Rows, each with its class
[ 1.27  0.01 -0.43  0.20 -0.30  2.24  1.70 -0.14  1.56  1.29 -1.67 -4.71
 -0.03 -3.62 -0.02  2.01 -0.06 -2.73  0.37 -2.69 -0.87 -0.94 -0.66 -0.29
 -0.70 -1.66 -0.28  0.81  0.06 -0.41  0.44  0.16 -0.65  0.23 -0.47  0.95
  3.02 -1.34  1.30 -0.18 -0.08  0.70  0.07 -1.83 -1.33  2.21 -0.28 -0.52
  2.98 -0.53  1.09]
rq
[ 4.93 -2.29  4.26 -1.45 -0.62 -0.81  5.72  0.66  0.06  2.51 -7.29 -2.92
 -0.61 -2.95 -0.79  2.89 -0.41  6.79  1.96  1.79  1.19  4.01 -1.06  2.06
 -0.62 -1.97 -0.66 -1.74 -2.59 -1.55  0.33  0.86 -2.37 -0.47 -1.70 -0.92
 -1.21 -5.54  2.21  1.09 -5.53  0.83  1.00  0.53  2.46  1.36 -2.77  0.93
  1.51 -0.02 -0.78]
Gl
[ 0.77 -0.73  0.36  0.38  1.04  0.92 -2.11  0.96  2.91  0.28 -4.43 -1.51
 -0.99 -4.83 -0.59  2.10 -0.29 -1.91 -0.53 -1.09  0.76  2.08  1.25  1.28
 -0.83 -0.13  0.33  0.58  0.77 -0.14  0.76  0.41 -0.99  1.96  0.34 -0.52
 -2.67 -2.47  0.25  1.08 -0.48  0.56  0.26 -0.42 -0.25  0.89 -0.45 -0.85
 -2.02  1.06 -0.54]
rq
[ 0.77  0.06 -2.43  0.41  0.83  1.80 -1.34  0.29  2.73  0.27 -3.24 -2.48
  0.19 -5.57 -0.51  0.64  0.07 -6.54  0.32 -2.10 -1.05 -0.63 -0.78 -0.11
 -0.19 -0.39 -0.08  0.33  0.02 -0.25  0.47 -1.02 -0.16  1.34  1.09  0.55
  0.10 -1.95  0.60 -0.26  0.60  1.20  0.05 -0.78 -1.60 -0.85  0.62 -0.01
  1.26 -0.82  0.14]
rq
[ 1.75 -2.85  3.78  0.04  0.85 -2.54 -2.22  2.06  0.09 -1.39 -7.29  0.40
 -1.32 -1.29 -0.44 -0.09  0.52  5.98  0.12  2.38  2.71  6.68  1.06  2.08
  0.36  0.48 -0.18 -2.08 -0.50  0.98 -0.12  1.45 -1.42 -0.31  0.03 -1.69
 -7.15 -4.53  2.47  0.52 -3.43  0.52  0.31  3.16  3.28 -0.18 -2.25  0.31
 -2.38 -0.20 -4.03]
Gl
[ 0.93 -0.91 -0.99  0.13  0.72  0.73 -1.20  0.45  2.19  0.66 -4.77 -1.27
 -0.29 -5.12 -0.75  0.91 -0.19 -4.28 -0.41 -0.70 -0.07  0.92 -0.09  0.62
 -0.12  0.16 -0.19 -0.02 -0.07 -0.27  0.45 -0.64 -0.34  1.62  0.69  0.10
 -1.88 -2.39  0.28  0.03 -0.46  0.99  0.45  0.16 -0.52 -0.66 -0.06 -0.28
 -0.61 -0.41 -0.40]
rq
[ 1.88 -1.13  1.14 -0.19 -0.38 -0.02  3.08  0.14 -0.41  0.14 -3.41 -3.95
  0.11 -0.93  0.02  1.38  0.79  0.76  1.03 -0.80  0.05  0.58 -1.10 -0.03
 -0.16 -1.77 -0.38 -0.42 -0.82  0.25 -0.06  0.30 -0.86 -1.02 -0.72 -0.16
  0.62 -2.31  1.71 -0.20 -1.60  0.54  0.33  0.20  0.71  1.99 -1.20 -0.24
  3.26 -0.91 -0.14]
Gl
[ 1.57 -1.69  0.68  0.28  0.87 -0.41 -1.66  1.48  1.85 -0.36 -6.52 -0.90
 -0.94 -4.53 -0.76  0.73  0.00 -0.80 -0.23  0.10  1.10  3.28  0.28  1.46
 -0.27  0.09  0.02 -0.76 -0.37  0.25  0.55  0.18 -0.80  0.81  0.64 -0.45
 -4.65 -3.77  1.32  0.15 -1.54  0.96  0.48  1.22  1.04 -0.47 -0.67 -0.03
 -1.40 -0.18 -1.98]
rq
[-0.05 -1.31  1.64  0.49  0.17 -1.57 -0.68  0.92 -1.04 -2.38 -2.09 -1.17
 -0.33  1.19  0.20 -0.35  0.78  2.52 -0.32  0.45  1.03  2.26  0.30  0.40
 -0.01 -0.22 -0.36 -1.08 -0.36  1.25 -0.07  1.15 -0.17 -1.27 -0.22 -1.01
 -3.05 -0.95  1.52 -0.31 -0.65  0.18  0.13  1.53  1.80  1.01 -1.02 -0.17
  0.17 -0.45 -1.84]
Gl
[ 1.44 -1.25  0.19  0.19  0.35 -1.78  2.08  0.33 -1.03 -1.93 -4.00 -3.39
 -0.01 -1.17 -0.07  0.54  1.08 -2.23  0.28 -0.95 -0.35 -0.34 -1.23  0.23
  0.59 -0.63  0.08 -0.75 -0.91  2.01 -0.60 -0.03 -0.18 -1.23 -0.44 -0.94
 -2.42 -1.69  0.83 -0.79 -0.18  0.55  0.48  1.18  1.43  0.86 -0.88 -0.09
  2.39 -1.29 -1.08]
Gl
[ 1.36 -1.31  0.84  0.32 -0.01 -0.52  0.99  0.48 -0.28 -0.96 -3.90 -2.54
 -0.21 -1.37  0.03 -0.18  0.61  0.04  0.32 -0.33  0.34  1.04 -0.85  0.09
  0.07 -1.01 -0.28 -0.83 -1.13  0.46 -0.05  0.38 -0.58 -0.90 -0.15 -0.71
 -1.35 -2.53  1.98 -0.51 -1.34  0.84  0.32  0.79  0.73  0.51 -0.78  0.07
  2.07 -1.46 -1.58]
Gl
[ 0.86 -1.16  1.85  0.26 -0.05 -0.99  1.07  0.75 -0.75 -1.31 -2.33 -2.69
 -0.28  0.28  0.27  0.89  0.61  2.01 -0.04 -0.53  0.90  1.30  0.04  0.50
 -0.17 -0.69 -0.33 -0.44 -0.32  1.23 -0.11  1.03 -0.46 -0.92 -0.74 -0.66
 -2.03 -1.33  1.16  0.08 -0.63 -0.23  0.11  0.67  1.37  2.02 -1.22 -0.39
  0.73 -0.07 -0.91]
Gl
